Below are the code and all the weights of a small trained network. Each question names an input and a class and asks about switching units off, where a switched-off unit gives its printed mean instead of its output.

import numpy as np


def w(rows, s, z=0):
    codes = np.array(rows[::2]) - 128.0
    scale = np.full(codes.shape[1], s)
    scale[-1] = z or s
    return codes * scale


def f(y):
    return np.maximum(y, 0)


def log_softmax(a):
    a = a - a.max(-1, keepdims=True)
    return a - np.log(np.exp(a).sum(-1, keepdims=True))


def net(x, mask):
    res = np.array(x, float).reshape(1, 4) / 4 @ E
    y = f(res @ A[0][:, :-1].T + A[0][:, -1])
    res = res + np.where(mask, y, B[0][:, -1]) @ B[0][:, :-1]
    return log_softmax(res[-1] @ U[:, :-1].T + U[:, -1])


A, B = {}, {}
E = w([
[116,147,119,133,2],'x0',
[175,119,137,19,118],'x1',
[51,162,219,103,116],'x2',
[192,79,196,172,94],'x3',
],0.0074)
A[0] = w([
[153,104,155,126,253,68],'N1',
[118,124,145,126,108,254],'N2',
[67,145,210,107,112,42],'N3',
[218,96,231,192,132,41],'N4',
[194,120,40,154,121,7],'N5',
[105,162,80,109,121,93],'N6',
[116,135,133,206,182,104],'N7',
[59,157,43,93,159,40],'N8',
[59,115,92,110,168,102],'N9',
[139,136,86,131,32,82],'N10',
[78,128,118,234,110,29],'N11',
[72,133,222,120,182,72],'N12',
[104,125,117,158,132,112],'N13',
[190,122,151,15,119,36],'N14',
[148,116,96,135,151,126],'N15',
[196,115,74,148,192,115],'N16',
],0.016,0.0073)
B[0] = w([
[171,182,61,239,85,254],'N1',
[194,163,94,188,213,235],'N2',
[72,75,197,169,117,196],'N3',
[226,95,185,28,58,218],'N4',
[33,101,233,135,87,190],'N5',
[175,110,157,112,94,174],'N6',
[97,134,45,105,118,209],'N7',
[206,109,169,55,55,218],'N8',
[187,102,149,104,116,204],'N9',
[147,146,150,227,105,194],'N10',
[54,125,41,94,55,194],'N11',
[61,102,204,160,119,215],'N12',
[114,108,95,114,125,159],'N13',
[41,107,2,89,58,220],'N14',
[104,116,160,129,142,181],'N15',
[79,112,196,161,160,250],'N16',
],0.03,0.0079)
U = w([
[68,67,214,168,111,102],'0',
[248,89,152,63,57,68],'1',
[77,105,27,96,67,103],'2',
[159,161,127,201,85,254],'3',
[210,178,109,148,254,201],'4',
[108,105,133,17,201,84],'5',
[117,62,121,43,208,77],'6',
[103,96,129,24,203,84],'7',
],0.0071,0.0076)

Each question gives the input, the list of numbers given to net, and the class t.
The units are the neurons (one row each of A and B). Each row of codes is followed by its name. A weight is (code - 128) times the scale printed after its matrix; where a second scale follows, it is the last column's (A, B and U).
mask holds one flag per neuron, in row order. A switched-off neuron (its flag False) gives its mean, the last column of its row in B, instead of its output. The means were averaged over made-up inputs and are rounded, as every weight is.
A unit's drop is (log p(t) with every unit on - log p(t) with that unit switched off) / (log p(t) with every unit on - log p(t) with every unit switched off).
The circuit of an input: a set's keep is (log p(t) with only the set's units on - log p(t) with every unit switched off) / (log p(t) with every unit on - log p(t) with every unit switched off). Starting from the 12 units with the biggest drops (on a tie, the unit counted first), units are removed one at a time, each time the one whose removal leaves the highest keep (on an exact tie, the one counted first), for as long as the keep stays at least 0.8.
circuit, biggest first: the units of the circuit, biggest drop first
unit that matters most: the unit with the biggest drop
top k neurons: the k neurons with the biggest drops, biggest first
drop when u is switched off: that unit's drop, to one decimal
input [6,-7,-3,2], class 2: unit that matters most : N11
input [-8,0,4,5], class 3: top 3 neurons : (N1, N8, N12)
input [6,0,-3,6], class 1: top 3 neurons : (N4, N1, N16)
input [-3,0,4,5], class 1: top 3 neurons : (N4, N16, N5)
input [4,-5,-1,-2], class 2: top 2 neurons : (N11, N1)
input [2,-6,-7,5], class 0: top 2 neurons : (N5, N14)
input [-7,1,-7,-3], class 0: top 3 neurons : (N16, N5, N2)
input [4,1,-5,3], class 0: top 2 neurons : (N1, N5)
input [0,-5,0,5], class 1: top 3 neurons : (N4, N14, N1)
input [5,2,-1,5], class 1: top 4 neurons : (N4, N1, N16, N12)
input [2,-4,-4,5], class 1: top 4 neurons : (N4, N14, N1, N12)
input [-8,5,-8,6], class 0: top 2 neurons : (N16, N5)
input [6,8,-1,7], class 2: top 3 neurons : (N14, N8, N9)
input [-4,2,-6,3], class 0: circuit, biggest first : (N16)
input [3,-7,-1,-8], class 1: drop when N8 is switched off : 0.9
input [2,-4,-8,-3], class 0: drop when N15 is switched off : 0.0
input [4,6,-4,-2], class 2: drop when N12 is switched off : 0.1
